Here is a tiny trained network, its code and every weight. The questions are about switching its units off for an input and a class, where a switched-off unit gives its printed mean instead of its output.

import numpy as np


def w(rows, s, z=0):
    codes = np.array(rows[::2]) - 128.0
    scale = np.full(codes.shape[1], s)
    scale[-1] = z or s
    return codes * scale


def f(y):
    return np.maximum(y, 0)


def log_softmax(a):
    a = a - a.max(-1, keepdims=True)
    return a - np.log(np.exp(a).sum(-1, keepdims=True))


def net(x, mask):
    res = np.array(x, float).reshape(1, 7) / 4 @ E
    y = f(res @ A[0][:, :-1].T + A[0][:, -1])
    res = res + np.where(mask, y, B[0][:, -1]) @ B[0][:, :-1]
    return log_softmax(res[-1] @ U[:, :-1].T + U[:, -1])


A, B = {}, {}
E = w([
[227,216,89,126,236,173],'x0',
[157,211,23,89,34,75],'x1',
[128,127,128,127,127,129],'x2',
[128,128,128,129,126,126],'x3',
[74,198,164,232,168,63],'x4',
[20,189,153,22,199,67],'x5',
[71,66,1,146,191,81],'x6',
],0.0077)
A[0] = w([
[59,97,101,100,31,145,50],'n1',
[92,114,115,121,59,82,48],'n2',
[153,117,189,123,128,121,211],'n3',
[106,69,211,174,222,196,58],'n4',
[87,205,127,50,179,119,3],'n5',
[130,118,108,221,95,194,86],'n6',
[202,77,116,13,74,87,80],'n7',
[110,80,133,173,48,70,100],'n8',
[205,156,73,188,172,192,137],'n9',
[188,178,90,94,161,148,86],'n10',
[141,98,116,160,66,148,88],'n11',
[225,70,80,232,92,159,55],'n12',
[70,122,118,46,183,114,158],'n13',
[185,143,169,124,90,115,108],'n14',
[158,108,100,129,62,236,133],'n15',
[143,155,140,255,99,79,60],'n16',
[64,68,194,121,77,101,145],'n17',
[163,236,47,122,36,83,52],'n18',
[137,113,53,118,134,89,146],'n19',
[86,203,187,100,100,164,135],'n20',
[125,90,83,142,136,120,111],'n21',
[74,37,143,136,5,117,116],'n22',
[88,71,57,166,176,126,184],'n23',
[155,36,139,47,113,200,24],'n24',
[94,61,100,143,202,150,163],'n25',
[128,154,202,77,102,226,190],'n26',
[90,192,102,179,103,83,142],'n27',
[111,197,177,205,111,85,208],'n28',
[170,69,107,23,124,190,104],'n29',
[171,141,174,151,102,106,121],'n30',
],0.0096,0.0028)
B[0] = w([
[144,173,145,127,154,146,197],'n1',
[146,157,141,142,153,165,180],'n2',
[177,133,58,136,98,160,188],'n3',
[87,100,102,42,92,234,238],'n4',
[92,152,223,101,113,82,197],'n5',
[103,106,170,92,89,65,200],'n6',
[80,48,98,195,197,129,212],'n7',
[187,165,169,83,156,146,201],'n8',
[169,181,162,69,163,107,233],'n9',
[175,169,135,130,162,138,199],'n10',
[121,115,159,104,137,115,184],'n11',
[80,125,242,75,113,76,254],'n12',
[126,118,160,94,74,67,209],'n13',
[148,138,101,172,59,141,186],'n14',
[122,103,151,131,141,105,228],'n15',
[50,94,131,132,191,106,201],'n16',
[190,183,119,97,169,151,226],'n17',
[60,97,128,71,102,253,252],'n18',
[148,150,94,182,50,149,184],'n19',
[138,85,98,183,85,81,197],'n20',
[160,133,92,134,34,109,161],'n21',
[167,211,149,114,172,126,247],'n22',
[173,167,130,190,95,121,201],'n23',
[77,94,98,138,167,117,216],'n24',
[175,154,98,183,50,164,194],'n25',
[203,114,128,176,80,106,235],'n26',
[118,79,76,156,156,170,195],'n27',
[137,71,77,166,191,128,217],'n28',
[116,93,115,183,208,105,223],'n29',
[136,119,99,184,108,80,178],'n30',
],0.0074,0.0096)
U = w([
[169,217,148,97,180,139,56],'0',
[59,103,126,89,57,240,68],'1',
[67,112,183,82,70,21,68],'2',
[78,67,101,195,197,100,68],'3',
[166,135,98,194,10,105,76],'4',
[121,142,127,129,109,129,254],'5',
[124,136,125,131,105,123,242],'6',
],0.013,0.0081)

Each question gives the input, the list of numbers given to net, and the class t.
The units are the neurons (one row each of A and B). Each row of codes is followed by its name. A weight is (code - 128) times the scale printed after its matrix; where a second scale follows, it is the last column's (A, B and U).
mask holds one flag per neuron, in row order. A switched-off neuron (its flag False) gives its mean, the last column of its row in B, instead of its output. The means were averaged over made-up inputs and are rounded, as every weight is.
A unit's drop is (log p(t) with every unit on - log p(t) with that unit switched off) / (log p(t) with every unit on - log p(t) with every unit switched off).
The circuit of an input: a set's keep is (log p(t) with only the set's units on - log p(t) with every unit switched off) / (log p(t) with every unit on - log p(t) with every unit switched off). Starting from the 12 units with the biggest drops (on a tie, the unit counted first), units are removed one at a time, each time the one whose removal leaves the highest keep (on an exact tie, the one counted first), for as long as the keep stays at least 0.8.
units of the circuit, in order: the units of the circuit, biggest drop first
most important unit: the unit with the biggest drop
top k neurons: the k neurons with the biggest drops, biggest first
input [-2,-1,6,0,6,-2,-6], class 3: top 2 neurons	(n16, n28)
input [0,-6,-6,2,1,0,-8], class 4: most important unit	n26
input [4,-1,5,7,4,-7,-2], class 2: units of the circuit, in order	(n12, n6)
input [7,-4,6,-6,8,5,-6], class 3: top 3 neurons	(n28, n20, n22)
input [-7,4,4,5,-2,7,-4], class 0: units of the circuit, in order	(n17, n22)
input [0,-5,7,7,-1,7,2], class 2: top 2 neurons	(n13, n18)
input [-6,6,-6,0,6,2,-6], class 0: units of the circuit, in order	(n8, n17)
input [3,-2,-7,-5,0,6,-7], class 4: units of the circuit, in order	(n26, n20, n9)
input [-3,-3,1,-3,-4,-2,5], class 4: units of the circuit, in order	(n25, n23)
input [5,-7,6,-5,-3,-3,8], class 4: top 2 neurons	(n25, n23)
input [2,-3,5,-4,6,-3,7], class 4: units of the circuit, in order	(n25, n23)
input [5,-1,6,5,6,6,7], class 4: units of the circuit, in order	(n25, n23, n19, n13)
input [-3,-2,6,3,-7,5,-2], class 3: units of the circuit, in order	(n7, n29)
input [2,-8,6,-6,1,-7,-6], class 1: units of the circuit, in order	(n4)
input [0,-7,-5,-6,-1,-5,-8], class 4: top 3 neurons	(n26, n18, n30)
input [-8,3,7,3,6,2,-8], class 0: units of the circuit, in order	(n17, n22)
input [-8,-8,-5,-7,-4,-4,2], class 0: units of the circuit, in order	(n22, n17)
input [-3,6,-6,-2,6,3,5], class 1: units of the circuit, in order	(n18, n27)
input [-7,6,0,4,-8,-4,4], class 3: top 2 neurons	(n7, n29)
input [-7,6,1,6,-6,-6,6], class 0: top 3 neurons	(n22, n8, n1)
input [4,7,-4,-2,2,3,2], class 1: units of the circuit, in order	(n18)
input [4,-4,-6,-3,-8,5,3], class 3: top 2 neurons	(n29, n24)
input [-8,-3,-3,-4,-3,-6,5], class 0: units of the circuit, in order	(n22, n8)
input [-2,2,1,2,-5,-2,2], class 3: top 2 neurons	(n7, n29)
input [0,0,0,3,8,-7,-6], class 3: top 2 neurons	(n28, n16)
input [3,8,0,8,0,8,-5], class 1: top 2 neurons	(n18, n12)
input [-6,-1,-8,1,0,1,-8], class 4: most important unit	n20
input [6,6,1,-6,-6,7,7], class 2: top 4 neurons	(n5, n13, n4, n17)
input [6,-6,2,7,-8,1,3], class 3: top 2 neurons	(n29, n24)
